Below are the code and all the weights of a small trained network. Each question names an input and a class and asks about switching units off, where a switched-off unit gives its printed mean instead of its output.

import numpy as np


def w(rows, s, z=0):
    codes = np.array(rows[::2]) - 128.0
    scale = np.full(codes.shape[1], s)
    scale[-1] = z or s
    return codes * scale


def norm(h):
    return h / np.sqrt((h * h).mean(-1, keepdims=True) + 1e-5)


def f(y):
    return y / 2 * (1 + np.tanh(0.7978845608 * (y + 0.044715 * y**3)))


def log_softmax(a):
    a = a - a.max(-1, keepdims=True)
    return a - np.log(np.exp(a).sum(-1, keepdims=True))


def net(x, mask):
    res = np.array(x, float).reshape(1, 5) / 4 @ E
    u = 0
    for l in range(4):
        y = f(norm(res) @ A[l][:, :-1].T + A[l][:, -1])
        res = res + np.where(mask[u : u + 6], y, B[l][:, -1]) @ B[l][:, :-1]
        u += 6
    return log_softmax(norm(res)[-1] @ U[:, :-1].T + U[:, -1])


A, B = {}, {}
E = w([
[158,172,73],'x0',
[126,92,106],'x1',
[151,125,66],'x2',
[126,112,120],'x3',
[254,96,167],'x4',
],0.0074)
A[0] = w([
[129,160,107,2],'L0N1',
[1,80,180,129],'L0N2',
[64,165,46,214],'L0N3',
[213,141,157,137],'L0N4',
[156,78,58,106],'L0N5',
[114,36,102,130],'L0N6',
],0.0069,0.0028)
B[0] = w([
[126,156,114,95],'L0N1',
[111,233,158,246],'L0N2',
[64,21,122,255],'L0N3',
[145,135,192,184],'L0N4',
[132,254,222,156],'L0N5',
[149,220,221,157],'L0N6',
],0.0073,0.0033)
A[1] = w([
[74,172,142,100],'L1N1',
[253,141,101,158],'L1N2',
[185,77,68,143],'L1N3',
[146,227,53,252],'L1N4',
[82,143,64,74],'L1N5',
[74,138,151,135],'L1N6',
],0.014,0.0039)
B[1] = w([
[146,145,86,187],'L1N1',
[2,181,196,254],'L1N2',
[110,169,46,165],'L1N3',
[104,43,55,205],'L1N4',
[182,26,144,182],'L1N5',
[196,197,61,191],'L1N6',
],0.0082,0.0068)
A[2] = w([
[254,169,117,1],'L2N1',
[75,174,178,35],'L2N2',
[205,116,117,21],'L2N3',
[90,114,119,55],'L2N4',
[135,76,240,91],'L2N5',
[122,105,144,48],'L2N6',
],0.009,0.0029)
B[2] = w([
[146,122,210,105],'L2N1',
[49,187,125,254],'L2N2',
[73,115,144,70],'L2N3',
[177,165,255,134],'L2N4',
[94,9,134,241],'L2N5',
[131,156,161,82],'L2N6',
],0.008,0.002)
A[3] = w([
[154,123,106,3],'L3N1',
[131,140,222,146],'L3N2',
[52,30,53,175],'L3N3',
[42,248,2,175],'L3N4',
[139,143,142,87],'L3N5',
[101,102,155,86],'L3N6',
],0.0067,0.0039)
B[3] = w([
[95,141,142,108],'L3N1',
[97,1,73,150],'L3N2',
[227,181,198,206],'L3N3',
[192,155,134,254],'L3N4',
[113,100,126,117],'L3N5',
[90,136,113,126],'L3N6',
],0.0077,0.0072)
U = w([
[81,251,83,253],'0',
[218,133,69,133],'1',
[228,174,127,116],'2',
[164,25,12,123],'3',
[122,6,202,110],'4',
[31,151,190,49],'5',
[31,83,173,68],'6',
],0.016,0.0031)

Each question gives the input, the list of numbers given to net, and the class t.
The units are the neurons (one row each of A and B). Each row of codes is followed by its name. A weight is (code - 128) times the scale printed after its matrix; where a second scale follows, it is the last column's (A, B and U).
mask holds one flag per neuron, layer by layer. A switched-off neuron (its flag False) gives its mean, the last column of its row in B, instead of its output. The means were averaged over made-up inputs and are rounded, as every weight is.
A unit's drop is (log p(t) with every unit on - log p(t) with that unit switched off) / (log p(t) with every unit on - log p(t) with every unit switched off).
The circuit of an input: a set's keep is (log p(t) with only the set's units on - log p(t) with every unit switched off) / (log p(t) with every unit on - log p(t) with every unit switched off). Starting from the 12 units with the biggest drops (on a tie, the unit counted first), units are removed one at a time, each time the one whose removal leaves the highest keep (on an exact tie, the one counted first), for as long as the keep stays at least 0.8.
units of the circuit, in order: the units of the circuit, biggest drop first
unit that matters most: the unit with the biggest drop
k most important neurons of layer l: the k neurons of layer l with the biggest drops, biggest first
input [6,0,-4,3,-6], class 1: units of the circuit, in order : L1N2, L3N3, L1N5
input [4,6,-3,1,-5], class 1: units of the circuit, in order : L1N2, L3N3
input [5,-7,-2,-8,3], class 5: unit that matters most : L1N6
input [7,7,-5,4,-5], class 1: units of the circuit, in order : L3N3, L1N2
input [0,0,-7,-6,1], class 4: 3 most important neurons of layer 3 : L3N2, L3N4, L3N3
input [7,5,-4,4,-8], class 1: units of the circuit, in order : L1N2, L3N3, L1N5
input [1,-4,-6,-2,-6], class 1: units of the circuit, in order : L1N2, L1N6, L3N4
input [1,-6,3,8,-8], class 3: units of the circuit, in order : L1N2, L1N5
input [-4,-6,7,2,-3], class 2: units of the circuit, in order : L3N3, L1N2
input [-5,-1,-8,-3,0], class 0: 2 most important neurons of layer 1 : L1N5, L1N6
input [-1,-4,3,2,-1], class 2: 2 most important neurons of layer 3 : L3N3, L3N2
input [3,-6,8,8,0], class 3: 2 most important neurons of layer 1 : L1N4, L1N5
input [8,-3,-3,-8,3], class 5: units of the circuit, in order : L1N2, L1N6
input [4,2,-5,-7,7], class 5: most important neuron of layer 2 : L2N2
input [-3,-4,2,6,3], class 6: 2 most important neurons of layer 0 : L0N3, L0N4
input [-3,6,8,-3,-2], class 2: 2 most important neurons of layer 3 : L3N2, L3N3
input [-4,-3,3,-6,1], class 6: 2 most important neurons of layer 2 : L2N2, L2N5
input [3,-4,-3,-8,2], class 5: 2 most important neurons of layer 1 : L1N2, L1N5
input [8,8,5,5,1], class 0: 2 most important neurons of layer 0 : L0N5, L0N2
input [5,7,8,8,-7], class 3: units of the circuit, in order : L1N5
